Below is a small trained network, with its code and all its weights. Each question gives an input and a target symbol and asks what happens when units are switched off, that is, made to give their printed mean instead of their output.

import numpy as np


def w(rows, s, z=0):
    codes = np.array(rows[::2]) - 128.0
    scale = np.full(codes.shape[1], s)
    scale[-1] = z or s
    return codes * scale


def f(y):
    return np.maximum(y, 0)


def softmax(a):
    e = np.exp(a - a.max(-1, keepdims=True))
    return e / e.sum(-1, keepdims=True)


def log_softmax(a):
    a = a - a.max(-1, keepdims=True)
    return a - np.log(np.exp(a).sum(-1, keepdims=True))


def net(x, mask):
    ids = ['ΓΛΣΨδεζηθμφω'.index(c) for c in x.split()]
    T = len(ids)
    res = E[ids] + P[:T]
    u = 0
    for l in range(2):
        r = res
        for j in range(3):
            rows = slice(2 * j, 2 * j + 2)
            q, k, v = (r @ M[l][rows].T for M in (Q, K, V))
            z = softmax(np.where(np.tri(T) > 0, q @ k.T / 2**0.5, -1e9)) @ v
            o = O[l][rows]
            res = res + np.where(mask[u + j], z, o[:, -1]) @ o[:, :-1]
        u += 3
        y = f(res @ A[l][:, :-1].T + A[l][:, -1])
        res = res + np.where(mask[u : u + 12], y, B[l][:, -1]) @ B[l][:, :-1]
        u += 12
    return log_softmax(res[-1] @ U[:, :-1].T + U[:, -1])


Q, K, V, O, A, B = {}, {}, {}, {}, {}, {}
E = w([
[141,106,118],'Γ',
[87,152,129],'Λ',
[152,100,121],'Σ',
[116,163,169],'Ψ',
[153,99,121],'δ',
[5,85,179],'ε',
[102,24,82],'ζ',
[140,74,160],'η',
[142,83,144],'θ',
[167,94,88],'μ',
[21,179,190],'φ',
[144,89,137],'ω',
],0.015)
P = w([
[213,85,117],'0',
[192,105,119],'1',
[170,117,116],'2',
[163,137,119],'3',
[134,142,111],'4',
[117,159,111],'5',
[96,164,106],'6',
[85,190,91],'7',
[87,217,78],'8',
[63,230,60],'9',
[66,254,49],'10',
],0.0038)
Q[0] = w([
[86,254,202],'0.h1',
[21,78,209],'0.h1',
[43,84,190],'0.h2',
[134,136,117],'0.h2',
[23,37,125],'0.h3',
[139,202,77],'0.h3',
],0.029)
K[0] = w([
[139,254,186],'0.h1',
[80,130,215],'0.h1',
[60,167,149],'0.h2',
[124,122,128],'0.h2',
[45,115,43],'0.h3',
[166,180,108],'0.h3',
],0.034)
V[0] = w([
[112,79,150],'0.h1',
[50,12,109],'0.h1',
[3,141,48],'0.h2',
[77,220,107],'0.h2',
[230,180,181],'0.h3',
[118,108,94],'0.h3',
],0.0058)
O[0] = w([
[107,139,82,167],'0.h1',
[112,154,2,254],'0.h1',
[204,203,112,144],'0.h2',
[134,160,49,96],'0.h2',
[65,80,206,61],'0.h3',
[169,148,95,155],'0.h3',
],0.0062,0.0074)
A[0] = w([
[83,91,179,76],'0.n1',
[178,114,153,170],'0.n2',
[48,202,143,131],'0.n3',
[137,101,185,37],'0.n4',
[116,88,200,40],'0.n5',
[79,178,194,27],'0.n6',
[120,78,109,60],'0.n7',
[196,135,131,114],'0.n8',
[143,112,67,1],'0.n9',
[41,180,74,94],'0.n10',
[139,98,254,102],'0.n11',
[110,236,169,37],'0.n12',
],0.01,0.0043)
B[0] = w([
[140,118,68,135],'0.n1',
[126,80,141,152],'0.n2',
[197,83,194,171],'0.n3',
[187,136,104,131],'0.n4',
[172,110,94,134],'0.n5',
[78,167,156,144],'0.n6',
[118,171,102,191],'0.n7',
[146,90,130,142],'0.n8',
[109,190,184,253],'0.n9',
[243,131,141,254],'0.n10',
[2,180,98,152],'0.n11',
[119,182,147,155],'0.n12',
],0.015,0.0039)
Q[1] = w([
[145,90,128],'1.h1',
[177,94,157],'1.h1',
[78,221,99],'1.h2',
[19,51,252],'1.h2',
[195,61,106],'1.h3',
[42,147,115],'1.h3',
],0.036)
K[1] = w([
[139,112,109],'1.h1',
[136,154,93],'1.h1',
[82,101,88],'1.h2',
[91,114,255],'1.h2',
[154,174,199],'1.h3',
[87,96,79],'1.h3',
],0.044)
V[1] = w([
[123,143,168],'1.h1',
[150,127,121],'1.h1',
[151,248,95],'1.h2',
[68,139,159],'1.h2',
[182,171,183],'1.h3',
[82,193,161],'1.h3',
],0.018)
O[1] = w([
[97,61,156,100],'1.h1',
[123,143,150,139],'1.h1',
[93,25,46,249],'1.h2',
[61,123,195,46],'1.h2',
[145,122,247,215],'1.h3',
[17,94,164,133],'1.h3',
],0.012,0.014)
A[1] = w([
[111,109,172,115],'1.n1',
[149,139,175,68],'1.n2',
[105,249,107,49],'1.n3',
[183,132,199,218],'1.n4',
[159,127,212,71],'1.n5',
[112,127,179,246],'1.n6',
[113,222,132,130],'1.n7',
[105,62,135,123],'1.n8',
[161,136,123,70],'1.n9',
[86,138,222,122],'1.n10',
[70,146,121,190],'1.n11',
[101,134,85,95],'1.n12',
],0.011,0.012)
B[1] = w([
[156,145,140,179],'1.n1',
[140,86,114,161],'1.n2',
[234,164,167,146],'1.n3',
[43,180,103,254],'1.n4',
[190,112,118,205],'1.n5',
[71,2,165,213],'1.n6',
[118,111,170,146],'1.n7',
[153,190,111,226],'1.n8',
[158,184,159,156],'1.n9',
[164,190,108,205],'1.n10',
[171,79,120,176],'1.n11',
[147,143,166,191],'1.n12',
],0.031,0.013)
U = w([
[133,104,188,5],'Γ',
[109,106,187,33],'Λ',
[90,171,166,26],'Σ',
[71,124,194,176],'Ψ',
[68,119,190,149],'δ',
[1,93,120,190],'ε',
[91,11,164,111],'ζ',
[131,112,67,225],'η',
[87,109,148,2],'θ',
[99,114,179,58],'μ',
[20,178,82,2],'φ',
[69,126,168,121],'ω',
],0.0068,0.0069)

Each question gives the input, a string of symbols that net reads in full, and the target symbol t.
The units are the heads (2 rows each of Q, K, V and O) and the neurons (one row each of A and B). Each row of codes is followed by its name. A weight is (code - 128) times the scale printed after its matrix; where a second scale follows, it is the last column's (O, A, B and U).
mask holds one flag per unit, layer by layer, with each layer's heads first. A switched-off unit (its flag False) gives its mean, the last column of its rows in O or B, instead of its output. The means were averaged over made-up inputs and are rounded, as every weight is.
A unit's drop is (log p(t) with every unit on - log p(t) with that unit switched off) / (log p(t) with every unit on - log p(t) with every unit switched off).
The circuit of an input: a set's keep is (log p(t) with only the set's units on - log p(t) with every unit switched off) / (log p(t) with every unit on - log p(t) with every unit switched off). Starting from the 12 units with the biggest drops (on a tie, the unit counted first), units are removed one at a time, each time the one whose removal leaves the highest keep (on an exact tie, the one counted first), for as long as the keep stays at least 0.8.
units of the circuit, in order: the units of the circuit, biggest drop first
unit that matters most: the unit with the biggest drop
k most important neurons: the k neurons with the biggest drops, biggest first
top k neurons in layer l: the k neurons of layer l with the biggest drops, biggest first
which heads matter: for each layer, one digit per head in row order, 1 if its drop is at least 0.15 and else 0, layers parted by /
input η η δ Ψ Ψ ε μ η ω μ, target φ: top 3 neurons in layer 0 -> 0.n9; 0.n10; 0.n11
input η μ Ψ, target ζ: unit that matters most -> 0.n11
input ζ δ ζ ζ μ μ μ μ Ψ Λ δ, target ε: 3 most important neurons -> 1.n4; 0.n10; 1.n6
input δ ε Ψ ζ Λ η Ψ μ ω, target ζ: 4 most important neurons -> 1.n4; 0.n12; 1.n6; 1.n11
input φ μ δ Λ θ ζ ζ ζ ζ, target ε: which heads matter -> 010 / 001
input Ψ μ ζ Λ φ, target ε: units of the circuit, in order -> 1.n4; 1.n6; 0.n3
input ζ μ ζ Ψ θ, target ζ: 2 most important neurons -> 1.n4; 1.n11
input θ η δ, target Ψ: 2 most important neurons -> 0.n9; 0.n10
input δ θ μ η Ψ Σ, target ζ: 2 most important neurons -> 1.n6; 1.n11
input Λ δ Ψ ζ ω ζ ζ ε Ψ μ Σ, target ζ: which heads matter -> 101 / 001
input ζ ζ ζ δ ζ μ ζ Ψ θ, target ζ: units of the circuit, in order -> 0.h1; 1.h3; 1.n6
input ζ ζ Σ δ ε ζ Λ Ψ μ η μ, target ζ: units of the circuit, in order -> 1.h3; 0.h1; 1.n6
input η μ μ, target Σ: top 3 neurons in layer 1 -> 1.n3; 1.n6; 1.n4
input μ ζ Ψ η, target ζ: which heads matter -> 100 / 011
input Σ ζ ζ φ, target ε: units of the circuit, in order -> 1.n4; 0.n10; 0.n3; 1.n8
input ζ ε Ψ δ φ ζ θ μ ζ δ Γ, target ε: units of the circuit, in order -> 1.h3; 1.n4; 1.n6; 0.n10
input ζ ζ φ Γ, target ε: top neuron in layer 0 -> 0.n9
input ζ δ ε μ, target φ: 2 most important neurons -> 0.n10; 1.n4
input ζ θ Σ ζ Σ μ μ Λ Γ ε η, target φ: 2 most important neurons -> 1.n4; 0.n3
input ζ η η δ Λ ζ μ Λ, target ε: top 2 neurons in layer 1 -> 1.n4; 1.n10
input ε ζ Ψ, target ζ: unit that matters most -> 0.h1
